Where the symbols take the units:
at | z e l k b c
q547 | q344 q697 q904 q804 q407 q373
q697 | q376 q344 q618 q215 q373 q547
q350 | q162 q502 q927 q482 q718 q847
q41 | q134 q150 q82 q196 q964 q109
q715 | q746 q38 q125 q831 q945 q647
q196 | q82 q364 q718 q166 q233 q342
q305 | q233 q920 q437 q858 q150 q134
q134 | q920 q305 q433 q82 q41 q150
q619 | q394 q856 q546 q717 q909 q733
q858 | q437 q433 q502 q847 q364 q82
q953 | q717 q863 q980 q722 q684 q662
q818 | q616 q546 q895 q564 q863 q717
q966 | q507 q694 q825 q90 q393 q458
q694 | q280 q507 q401 q655 q458 q966
q458 | q694 q966 q655 q153 q963 q393
q381 | q828 q114 q373 q911 q266 q126
q909 | q619 q733 q717 q953 q76 q60
q899 | q847 q718 q621 q226 q558 q166
q640 | q575 q977 q280 q694 q618 q372
q550 | q126 q266 q589 q494 q341 q347
q280 | q87 q680 q228 q401 q694 q507
q407 | q547 q373 q804 q102 q589 q911
q947 | q354 q831 q144 q169 q39 q784
q226 | q621 q194 q266 q347 q162 q101
q101 | q194 q226 q550 q341 q502 q162
q109 | q150 q41 q364 q342 q910 q964
q564 | q895 q806 q150 q109 q817 q980
q401 | q228 q679 q812 q466 q655 q825
q589 | q407 q911 q102 q376 q494 q740
q372 | q977 q640 q507 q966 q904 q618
q825 | q679 q401 q914 q241 q90 q655
q32 | q466 q241 q658 q246 q973 q451
q680 | q153 q87 q973 q679 q507 q280
q342 | q364 q196 q899 q558 q920 q233
q684 | q953 q662 q722 q616 q856 q394
q228 | q451 q973 q385 q812 q401 q679
q246 | q658 q923 q39 q746 q870 q385
q76 | q909 q60 q953 q684 q406 q15
q716 | q15 q406 q394 q619 q98 q275
q575 | q393 q963 q87 q280 q640 q977
q275 | q406 q716 q856 q733 q144 q98
q60 | q733 q909 q863 q662 q15 q76
q645 | q341 q927 q828 q381 q621 q482
q558 | q899 q166 q226 q162 q433 q437
q806 | q201 q895 q134 q41 q980 q564
q387 | q817 q722 q910 q201 q546 q616
q466 | q812 q914 q647 q658 q32 q241
q616 | q722 q387 q224 q895 q818 q546
q126 | q114 q381 q407 q589 q550 q266
q647 | q38 q715 q354 q947 q658 q945
q977 | q963 q575 q680 q507 q372 q640
q863 | q818 q717 q564 q817 q662 q953
q482 | q927 q645 q114 q126 q194 q621
q433 | q558 q437 q162 q350 q82 q858
q718 | q350 q847 q482 q194 q166 q899
q655 | q401 q825 q466 q32 q153 q90
q746 | q39 q205 q244 q125 q715 q38
q233 | q196 q342 q166 q437 q305 q920
q963 | q458 q393 q153 q680 q977 q575
q201 | q910 q224 q920 q134 q806 q895
q895 | q224 q201 q305 q150 q564 q806
q376 | q102 q474 q640 q618 q697 q344
q507 | q680 q280 q679 q825 q966 q694
q451 | q241 q32 q923 q385 q228 q973
q120 | q871 q244 q406 q275 q354 q125
q125 | q244 q120 q716 q98 q831 q354
q817 | q564 q980 q109 q910 q387 q722
q155 | q215 q804 q963 q977 q474 q102
q870 | q246 q385 q746 q715 q914 q812
q15 | q60 q76 q662 q394 q716 q406
q658 | q647 q945 q947 q39 q246 q923
q205 | q784 q39 q871 q120 q38 q746
q98 | q716 q275 q619 q909 q948 q144
q364 | q858 q82 q847 q899 q342 q196
q812 | q385 q870 q38 q647 q466 q914
q679 | q973 q228 q870 q914 q825 q401
q740 | q911 q589 q474 q344 q476 q494
q945 | q715 q647 q831 q784 q923 q658
q927 | q347 q341 q476 q114 q482 q645
q948 | q98 q144 q909 q76 q871 q169
q224 | q964 q910 q233 q305 q895 q201
q618 | q640 q372 q694 q458 q215 q904
q114 | q476 q828 q547 q407 q126 q381
q82 | q433 q858 q350 q718 q196 q364
q244 | q169 q871 q15 q716 q125 q120
q169 | q144 q948 q60 q15 q244 q871
q266 | q381 q126 q911 q740 q347 q550
q354 | q120 q125 q275 q144 q947 q831
q920 | q342 q233 q558 q433 q134 q305
q385 | q923 q246 q205 q38 q812 q870
q437 | q166 q558 q101 q502 q858 q433
q828 | q494 q476 q697 q373 q381 q114
q910 | q109 q964 q342 q920 q201 q224
q194 | q482 q621 q126 q550 q101 q226
q474 | q155 q102 q977 q372 q344 q376
q717 | q546 q818 q806 q980 q953 q863
q847 | q502 q350 q645 q621 q899 q718
q476 | q740 q494 q344 q547 q114 q828
q871 | q948 q169 q76 q406 q120 q244
q502 | q101 q162 q341 q645 q847 q350
q722 | q980 q817 q964 q224 q616 q387
q341 | q550 q347 q494 q828 q645 q927
q39 | q947 q784 q169 q244 q746 q205
q394 | q662 q684 q387 q546 q619 q856
q804 | q904 q215 q393 q575 q102 q155
q914 | q870 q812 q715 q945 q241 q466
q241 | q914 q466 q945 q923 q451 q32
q662 | q863 q953 q817 q387 q394 q684
q911 | q373 q407 q155 q474 q740 q589
q494 | q589 q740 q376 q697 q828 q476
q923 | q945 q658 q784 q205 q385 q246
q166 | q718 q899 q194 q101 q437 q558
q904 | q372 q618 q966 q393 q804 q215
q980 | q806 q564 q41 q964 q722 q817
q38 | q205 q746 q120 q354 q647 q715
q150 | q305 q134 q858 q364 q109 q41
q347 | q266 q550 q740 q476 q927 q341
q215 | q618 q904 q458 q963 q155 q804
q102 | q804 q155 q575 q640 q376 q474
q621 | q645 q482 q381 q266 q226 q194
q733 | q856 q619 q818 q863 q60 q909
q831 | q125 q354 q98 q948 q784 q947
q393 | q966 q458 q90 q87 q575 q963
q87 | q90 q153 q451 q228 q280 q680
q373 | q697 q547 q215 q155 q911 q407
q153 | q655 q90 q32 q973 q680 q87
q856 | q684 q394 q616 q818 q733 q619
q406 | q76 q15 q684 q856 q275 q716
q546 | q387 q616 q201 q806 q717 q818
q90 | q825 q655 q241 q451 q87 q153
q973 | q32 q451 q246 q870 q679 q228
q784 | q831 q947 q948 q871 q205 q39
q144 | q275 q98 q733 q60 q169 q948
q344 | q474 q376 q372 q904 q547 q697
q162 | q226 q101 q347 q927 q350 q502
q964 | q41 q109 q196 q233 q224 q910

In the rows, 64 stands for zero.

The rows follow the links: the fewer symbols apart two units are, the more alike their rows tend to be.

Named rows; a name shown again gets a slightly different row:
q640 [53, 59, 100, 76, 82, 53, 60, 69, 46, 106, 78, 33, 80, 87, 47, 59, 26, 93, 52, 70, 66, 58, 50, 65, 74, 73, 104, 78, 56, 33, 87, 101, 106, 22, 52, 73, 51, 53, 51, 52, 89, 54, 116, 76, 80, 76, 61, 65, 56, 57, 54, 11, 41, 59, 73]
q904 [54, 60, 102, 78, 81, 53, 65, 72, 45, 102, 76, 36, 78, 85, 47, 62, 23, 89, 49, 69, 66, 53, 43, 64, 71, 81, 100, 78, 55, 30, 89, 98, 103, 25, 45, 71, 51, 56, 50, 56, 90, 55, 120, 74, 76, 76, 58, 63, 57, 56, 53, 8, 44, 61, 73]
q825 [55, 61, 75, 69, 78, 63, 40, 55, 54, 117, 84, 26, 86, 92, 57, 44, 48, 100, 72, 75, 63, 79, 86, 65, 87, 34, 116, 73, 67, 61, 73, 101, 104, 17, 80, 81, 52, 37, 58, 36, 73, 52, 80, 88, 99, 69, 73, 78, 54, 63, 62, 36, 36, 57, 77]
q923 [60, 62, 48, 59, 68, 71, 32, 44, 66, 103, 80, 35, 82, 83, 68, 39, 76, 91, 86, 73, 60, 92, 111, 64, 91, 10, 106, 64, 75, 88, 54, 84, 86, 33, 102, 81, 57, 32, 68, 33, 55, 55, 41, 88, 101, 61, 81, 83, 58, 69, 70, 71, 43, 57, 74]
q684 [73, 66, 20, 49, 47, 76, 56, 51, 83, 32, 54, 86, 53, 45, 81, 61, 106, 44, 84, 60, 59, 79, 94, 63, 62, 36, 35, 49, 75, 102, 37, 33, 28, 97, 89, 59, 74, 64, 77, 65, 36, 70, 3, 59, 58, 51, 71, 68, 69, 72, 76, 121, 79, 65, 57]
q41 [73, 66, 48, 57, 48, 66, 85, 71, 75, 10, 44, 102, 42, 34, 72, 81, 82, 27, 58, 53, 64, 52, 46, 63, 41, 87, 11, 53, 60, 71, 52, 26, 21, 110, 52, 47, 77, 89, 70, 89, 52, 75, 41, 40, 30, 57, 56, 51, 72, 65, 67, 97, 92, 70, 51]
q948 [68, 65, 22, 50, 53, 78, 39, 44, 80, 63, 67, 64, 67, 63, 80, 47, 103, 66, 92, 66, 58, 92, 114, 64, 80, 12, 67, 54, 80, 106, 38, 54, 51, 70, 105, 71, 67, 45, 78, 46, 37, 63, 5, 74, 82, 52, 80, 78, 64, 73, 76, 111, 63, 60, 64]
q618 [53, 60, 102, 78, 82, 52, 64, 71, 46, 104, 75, 36, 78, 85, 47, 61, 24, 90, 49, 69, 66, 55, 45, 64, 71, 78, 101, 78, 54, 30, 88, 99, 105, 23, 47, 71, 52, 55, 50, 55, 90, 55, 118, 75, 78, 76, 58, 64, 57, 57, 54, 9, 43, 60, 73]
q275 [69, 66, 20, 48, 51, 78, 42, 44, 81, 57, 64, 68, 64, 58, 81, 49, 105, 61, 91, 65, 59, 91, 112, 63, 75, 15, 59, 52, 79, 108, 38, 49, 45, 77, 102, 68, 70, 48, 78, 50, 36, 65, 2, 72, 78, 50, 78, 77, 65, 74, 76, 115, 66, 61, 62]
q870 [59, 63, 53, 62, 71, 70, 32, 45, 64, 108, 82, 32, 84, 87, 66, 39, 71, 95, 84, 74, 61, 90, 106, 65, 91, 15, 109, 66, 74, 82, 59, 89, 92, 29, 97, 81, 55, 32, 67, 33, 60, 54, 49, 90, 102, 62, 79, 82, 55, 68, 68, 63, 41, 56, 75]
q153 [55, 60, 81, 71, 80, 60, 44, 57, 52, 117, 83, 27, 86, 92, 54, 46, 43, 99, 68, 73, 63, 74, 78, 65, 85, 42, 115, 76, 65, 53, 75, 103, 107, 17, 74, 80, 50, 40, 57, 39, 78, 52, 88, 87, 96, 70, 71, 76, 55, 62, 60, 28, 36, 58, 76]
q847 [67, 64, 82, 69, 60, 56, 95, 83, 59, 27, 47, 90, 46, 45, 57, 88, 48, 36, 40, 54, 67, 35, 15, 63, 36, 118, 23, 63, 50, 38, 74, 43, 43, 92, 26, 47, 70, 95, 58, 94, 71, 72, 88, 39, 26, 68, 47, 44, 70, 58, 57, 53, 83, 70, 53]
q828 [58, 62, 105, 77, 75, 50, 87, 84, 46, 66, 61, 63, 61, 66, 47, 80, 23, 63, 35, 60, 69, 36, 15, 63, 50, 114, 62, 73, 48, 20, 89, 75, 79, 54, 23, 57, 60, 81, 50, 79, 89, 63, 122, 54, 46, 75, 47, 50, 62, 54, 51, 15, 63, 67, 64]
q812 [59, 62, 56, 62, 72, 69, 33, 46, 63, 109, 82, 31, 84, 87, 66, 39, 69, 96, 83, 74, 61, 90, 106, 65, 90, 15, 111, 67, 74, 80, 59, 91, 94, 27, 96, 81, 54, 33, 66, 33, 61, 54, 52, 89, 103, 63, 78, 82, 55, 68, 67, 61, 39, 56, 75]
q804 [54, 60, 106, 78, 81, 52, 67, 74, 44, 99, 74, 39, 76, 84, 46, 64, 22, 86, 46, 68, 68, 50, 38, 65, 67, 86, 96, 78, 53, 27, 89, 96, 102, 28, 42, 69, 52, 59, 50, 59, 91, 56, 122, 71, 73, 76, 57, 60, 57, 56, 53, 7, 46, 62, 72]
q575 [54, 60, 98, 76, 82, 55, 57, 67, 46, 109, 78, 30, 80, 89, 48, 57, 28, 93, 54, 70, 66, 59, 54, 64, 76, 68, 107, 77, 56, 36, 86, 102, 106, 20, 55, 74, 50, 50, 52, 49, 86, 55, 111, 79, 84, 75, 62, 67, 55, 58, 55, 12, 41, 59, 75]
q507 [54, 60, 89, 72, 81, 58, 48, 61, 50, 115, 82, 26, 84, 92, 52, 50, 36, 99, 62, 72, 65, 69, 69, 64, 82, 52, 113, 77, 62, 46, 80, 103, 109, 17, 67, 79, 50, 44, 55, 42, 81, 53, 98, 84, 92, 73, 66, 73, 54, 60, 58, 21, 36, 58, 77]
q927 [62, 63, 98, 75, 69, 52, 93, 85, 51, 46, 53, 76, 53, 56, 50, 86, 33, 50, 35, 57, 68, 32, 9, 63, 41, 121, 43, 69, 47, 25, 84, 61, 62, 72, 20, 51, 64, 90, 51, 88, 84, 68, 111, 45, 36, 72, 46, 46, 66, 55, 53, 30, 72, 69, 58]
q910 [73, 67, 41, 55, 46, 68, 81, 69, 75, 11, 44, 101, 42, 35, 73, 78, 88, 28, 62, 55, 63, 56, 52, 62, 43, 80, 12, 53, 64, 77, 49, 24, 21, 110, 57, 48, 77, 86, 71, 87, 48, 75, 34, 41, 33, 55, 58, 54, 73, 65, 67, 102, 90, 69, 51]
q953 [72, 67, 22, 49, 45, 75, 60, 54, 82, 28, 52, 88, 50, 43, 81, 62, 105, 42, 81, 59, 60, 76, 89, 63, 59, 41, 32, 50, 75, 101, 37, 30, 26, 100, 85, 58, 74, 67, 77, 68, 36, 71, 5, 56, 55, 51, 70, 66, 70, 71, 74, 121, 81, 65, 56]
q114 [59, 62, 104, 77, 73, 50, 89, 84, 48, 63, 60, 64, 59, 64, 47, 81, 24, 61, 34, 60, 68, 35, 15, 64, 48, 116, 60, 73, 47, 20, 89, 73, 76, 57, 22, 56, 60, 82, 49, 81, 89, 64, 122, 52, 44, 75, 47, 48, 63, 54, 51, 17, 64, 67, 63]
q437 [67, 65, 72, 65, 55, 58, 94, 81, 64, 18, 44, 96, 43, 40, 62, 87, 58, 31, 44, 53, 66, 38, 22, 62, 36, 111, 17, 59, 53, 46, 67, 35, 34, 100, 31, 45, 72, 95, 61, 95, 65, 74, 75, 38, 25, 64, 48, 45, 72, 59, 60, 66, 87, 71, 52]
q784 [65, 64, 32, 54, 60, 76, 33, 41, 74, 86, 75, 48, 75, 73, 76, 41, 92, 80, 91, 71, 59, 95, 117, 63, 87, 6, 90, 59, 79, 101, 45, 71, 69, 51, 107, 77, 62, 36, 74, 36, 45, 57, 19, 83, 95, 56, 82, 82, 60, 71, 74, 93, 51, 58, 69]
q376 [54, 60, 107, 78, 80, 51, 73, 78, 44, 91, 71, 45, 72, 80, 45, 68, 20, 81, 41, 66, 67, 45, 31, 64, 63, 96, 88, 77, 51, 23, 91, 92, 97, 33, 36, 66, 54, 67, 49, 64, 92, 58, 125, 67, 65, 77, 53, 57, 59, 55, 51, 6, 50, 63, 70]
q144 [69, 66, 22, 50, 54, 77, 39, 43, 80, 62, 67, 64, 67, 61, 80, 47, 105, 64, 92, 67, 59, 91, 113, 63, 78, 12, 65, 53, 79, 108, 39, 52, 49, 73, 105, 70, 68, 47, 78, 47, 37, 63, 4, 74, 82, 52, 80, 79, 65, 73, 75, 112, 64, 61, 64]

Each walk starts at a row. The symbols on each line, taken left to right, move it on to the next unit.
Answer with the unit's row; about right is enough.
new walk
[70, 66, 58, 60, 51, 63, 89, 75, 70, 11, 43, 101, 41, 36, 67, 85, 72, 28, 52, 53, 65, 44, 35, 62, 38, 98, 12, 55, 58, 61, 58, 29, 25, 108, 41, 47, 75, 93, 67, 93, 58, 76, 55, 38, 27, 60, 53, 47, 72, 62, 64, 84, 90, 70, 51]
l c l k z z [58, 62, 104, 77, 72, 51, 88, 83, 48, 61, 59, 66, 58, 63, 47, 81, 25, 60, 35, 59, 69, 34, 13, 64, 47, 117, 57, 73, 47, 21, 88, 71, 74, 59, 21, 55, 61, 84, 50, 82, 88, 64, 120, 52, 43, 75, 48, 48, 63, 54, 51, 18, 66, 67, 62]
c z z l z c b l l b [54, 60, 93, 74, 81, 56, 53, 63, 48, 113, 81, 29, 83, 90, 51, 52, 31, 96, 58, 71, 64, 65, 62, 65, 78, 62, 111, 77, 59, 42, 83, 102, 107, 17, 61, 76, 50, 47, 53, 45, 84, 53, 105, 80, 88, 74, 66, 70, 56, 59, 58, 16, 38, 59, 76]
new walk
[72, 67, 19, 48, 48, 77, 49, 47, 82, 42, 59, 79, 58, 51, 82, 56, 108, 51, 87, 63, 59, 85, 103, 62, 68, 25, 46, 51, 77, 106, 36, 39, 36, 88, 96, 63, 72, 56, 78, 59, 35, 67, 1, 65, 68, 49, 75, 73, 67, 73, 77, 120, 74, 63, 59]
k k l e e z c l b [70, 66, 64, 62, 52, 60, 93, 78, 67, 13, 44, 99, 41, 38, 65, 86, 66, 29, 49, 53, 66, 41, 30, 63, 37, 104, 13, 57, 56, 55, 62, 31, 29, 105, 37, 45, 74, 94, 64, 94, 60, 74, 64, 38, 26, 62, 50, 47, 72, 61, 62, 76, 89, 71, 50]
b k l b b l z c e l [58, 61, 108, 78, 77, 49, 84, 82, 46, 73, 64, 57, 65, 70, 47, 77, 21, 69, 36, 62, 68, 37, 18, 63, 51, 110, 69, 76, 48, 20, 90, 79, 83, 48, 26, 59, 57, 77, 49, 75, 91, 62, 125, 57, 52, 76, 49, 51, 61, 54, 51, 11, 59, 66, 65]
new walk
[64, 64, 89, 71, 62, 53, 95, 85, 57, 33, 49, 85, 47, 49, 54, 88, 41, 41, 38, 55, 68, 33, 12, 63, 37, 120, 30, 66, 50, 32, 78, 49, 50, 84, 22, 48, 67, 95, 55, 93, 77, 70, 98, 42, 29, 69, 47, 44, 69, 57, 55, 43, 80, 69, 55]
b z e k e z [58, 61, 103, 77, 72, 50, 90, 85, 49, 58, 58, 68, 57, 63, 47, 81, 26, 59, 34, 59, 69, 34, 12, 64, 46, 117, 55, 73, 47, 21, 88, 69, 72, 61, 22, 55, 61, 85, 49, 84, 87, 65, 119, 49, 42, 74, 46, 47, 63, 54, 51, 20, 67, 67, 61]
b c e z k z c [55, 60, 107, 79, 77, 49, 82, 82, 46, 77, 65, 54, 67, 73, 45, 75, 20, 71, 37, 63, 69, 39, 20, 63, 54, 108, 74, 76, 48, 19, 91, 83, 87, 44, 27, 61, 57, 75, 48, 73, 91, 60, 126, 59, 54, 76, 50, 52, 61, 54, 50, 10, 57, 65, 66]
new walk
[56, 62, 69, 66, 76, 65, 37, 51, 56, 115, 84, 27, 86, 90, 59, 42, 55, 99, 75, 74, 62, 82, 92, 65, 89, 29, 116, 71, 70, 67, 69, 98, 102, 20, 86, 80, 52, 34, 60, 34, 69, 52, 71, 89, 101, 67, 74, 80, 55, 65, 63, 42, 36, 57, 76]
k b k z k e b b [64, 63, 35, 55, 63, 74, 32, 41, 72, 90, 77, 45, 78, 76, 74, 40, 90, 83, 91, 71, 59, 95, 116, 64, 88, 6, 93, 60, 79, 97, 47, 74, 74, 46, 107, 78, 61, 35, 73, 36, 47, 58, 24, 85, 96, 57, 82, 83, 59, 72, 73, 89, 48, 58, 71]
k b k z k e b b [71, 66, 19, 48, 49, 78, 45, 46, 82, 48, 61, 74, 60, 52, 82, 53, 107, 54, 89, 64, 59, 87, 105, 64, 72, 22, 51, 51, 78, 107, 36, 43, 38, 85, 99, 65, 71, 53, 78, 55, 35, 67, 1, 67, 71, 50, 77, 74, 66, 73, 76, 118, 72, 62, 60]
new walk
[72, 67, 21, 48, 46, 76, 55, 51, 83, 34, 56, 85, 54, 46, 82, 59, 108, 45, 83, 60, 59, 80, 96, 64, 64, 33, 37, 50, 76, 103, 37, 34, 30, 95, 90, 61, 74, 62, 78, 65, 35, 69, 3, 60, 60, 51, 73, 69, 69, 72, 75, 120, 78, 65, 56]
e z z c l b z e z [73, 68, 39, 54, 46, 69, 78, 66, 78, 12, 45, 100, 43, 36, 75, 77, 90, 29, 65, 54, 63, 57, 58, 62, 45, 75, 13, 52, 65, 80, 47, 24, 20, 111, 60, 49, 77, 85, 72, 85, 45, 74, 29, 43, 35, 54, 59, 55, 72, 68, 70, 106, 91, 69, 51]
l k k b l l c e l [55, 60, 108, 79, 79, 50, 77, 79, 45, 84, 68, 49, 69, 76, 45, 72, 20, 76, 40, 64, 68, 42, 24, 63, 59, 102, 82, 76, 50, 21, 91, 87, 92, 39, 31, 63, 55, 71, 49, 69, 92, 59, 127, 63, 60, 77, 51, 55, 60, 54, 51, 7, 54, 65, 68]
new walk
[71, 66, 19, 49, 50, 78, 46, 47, 81, 49, 61, 74, 61, 54, 82, 53, 107, 56, 89, 64, 59, 88, 106, 63, 72, 20, 53, 50, 78, 106, 37, 44, 40, 83, 100, 67, 71, 53, 78, 54, 35, 65, 1, 67, 72, 50, 77, 75, 67, 74, 75, 118, 70, 62, 62]
k l e b l [74, 66, 41, 54, 46, 69, 78, 67, 76, 11, 44, 101, 42, 35, 75, 78, 88, 28, 64, 55, 63, 57, 55, 63, 44, 77, 13, 52, 64, 78, 49, 24, 20, 110, 59, 50, 77, 85, 72, 86, 46, 75, 30, 43, 33, 55, 60, 53, 73, 66, 68, 105, 91, 69, 51]
e c b e z k z [70, 66, 60, 62, 52, 61, 91, 77, 70, 13, 44, 100, 41, 36, 68, 85, 70, 28, 51, 52, 65, 43, 33, 63, 38, 101, 12, 56, 57, 59, 59, 29, 26, 107, 40, 45, 74, 93, 65, 93, 58, 74, 58, 37, 25, 60, 52, 48, 72, 62, 62, 82, 90, 71, 50]
new walk
[68, 66, 24, 50, 56, 77, 37, 43, 78, 71, 71, 58, 70, 66, 78, 44, 100, 71, 92, 68, 58, 94, 115, 64, 82, 9, 75, 55, 80, 105, 39, 59, 57, 64, 106, 73, 65, 41, 76, 42, 39, 62, 8, 78, 86, 53, 81, 81, 62, 73, 75, 105, 59, 59, 67]
c e c b k l b l z e [74, 67, 26, 50, 45, 74, 66, 58, 81, 22, 50, 94, 48, 40, 80, 68, 102, 36, 76, 58, 61, 71, 80, 63, 56, 52, 25, 49, 72, 95, 39, 27, 22, 105, 78, 55, 75, 74, 77, 74, 38, 72, 10, 51, 48, 51, 67, 63, 71, 69, 73, 118, 86, 66, 54]
b k e b k z [72, 67, 46, 57, 47, 66, 83, 70, 74, 11, 43, 101, 42, 34, 72, 80, 84, 27, 60, 52, 63, 51, 48, 62, 42, 84, 11, 53, 62, 73, 51, 24, 20, 112, 54, 47, 76, 89, 70, 89, 50, 75, 38, 40, 31, 56, 57, 52, 72, 65, 68, 99, 92, 69, 51]
new walk
[56, 61, 107, 79, 77, 49, 82, 82, 46, 75, 64, 55, 65, 72, 46, 76, 20, 69, 36, 63, 67, 37, 19, 63, 54, 109, 72, 75, 49, 19, 90, 81, 86, 46, 27, 61, 57, 76, 48, 75, 91, 61, 126, 57, 53, 76, 50, 52, 61, 54, 51, 10, 58, 65, 66]
e z l z l b z c e z [54, 60, 87, 73, 80, 59, 48, 60, 51, 115, 82, 27, 84, 92, 52, 49, 39, 99, 64, 73, 64, 70, 72, 64, 82, 50, 115, 75, 62, 48, 79, 103, 107, 16, 69, 77, 49, 42, 55, 41, 81, 52, 96, 85, 93, 72, 68, 73, 54, 61, 59, 23, 37, 58, 76]
z l e k z z b [61, 62, 45, 59, 68, 72, 31, 44, 68, 101, 79, 37, 81, 82, 70, 38, 79, 90, 87, 73, 60, 93, 111, 64, 90, 10, 104, 64, 75, 89, 53, 84, 84, 34, 102, 81, 58, 31, 69, 33, 54, 55, 38, 89, 101, 60, 81, 83, 57, 69, 71, 73, 44, 57, 73]
new walk
[73, 66, 43, 56, 47, 68, 82, 69, 75, 11, 43, 101, 42, 34, 72, 79, 86, 28, 61, 53, 64, 54, 50, 63, 43, 82, 11, 52, 63, 75, 50, 25, 20, 110, 55, 48, 76, 87, 71, 87, 49, 74, 36, 41, 32, 56, 57, 52, 74, 65, 68, 101, 91, 70, 51]
e e b e k k [68, 65, 74, 66, 57, 57, 95, 82, 62, 19, 46, 95, 43, 41, 60, 87, 56, 33, 43, 53, 67, 37, 21, 62, 36, 112, 19, 60, 54, 46, 69, 36, 35, 99, 30, 45, 71, 96, 61, 94, 67, 73, 78, 37, 26, 64, 48, 46, 71, 58, 60, 64, 88, 71, 52]
b z b l c l [61, 63, 99, 76, 69, 51, 93, 85, 51, 48, 54, 75, 54, 57, 50, 84, 31, 52, 34, 57, 68, 32, 11, 63, 43, 120, 47, 70, 47, 24, 85, 62, 64, 69, 20, 53, 64, 89, 52, 87, 85, 67, 113, 46, 36, 72, 46, 46, 66, 54, 53, 27, 71, 68, 59]
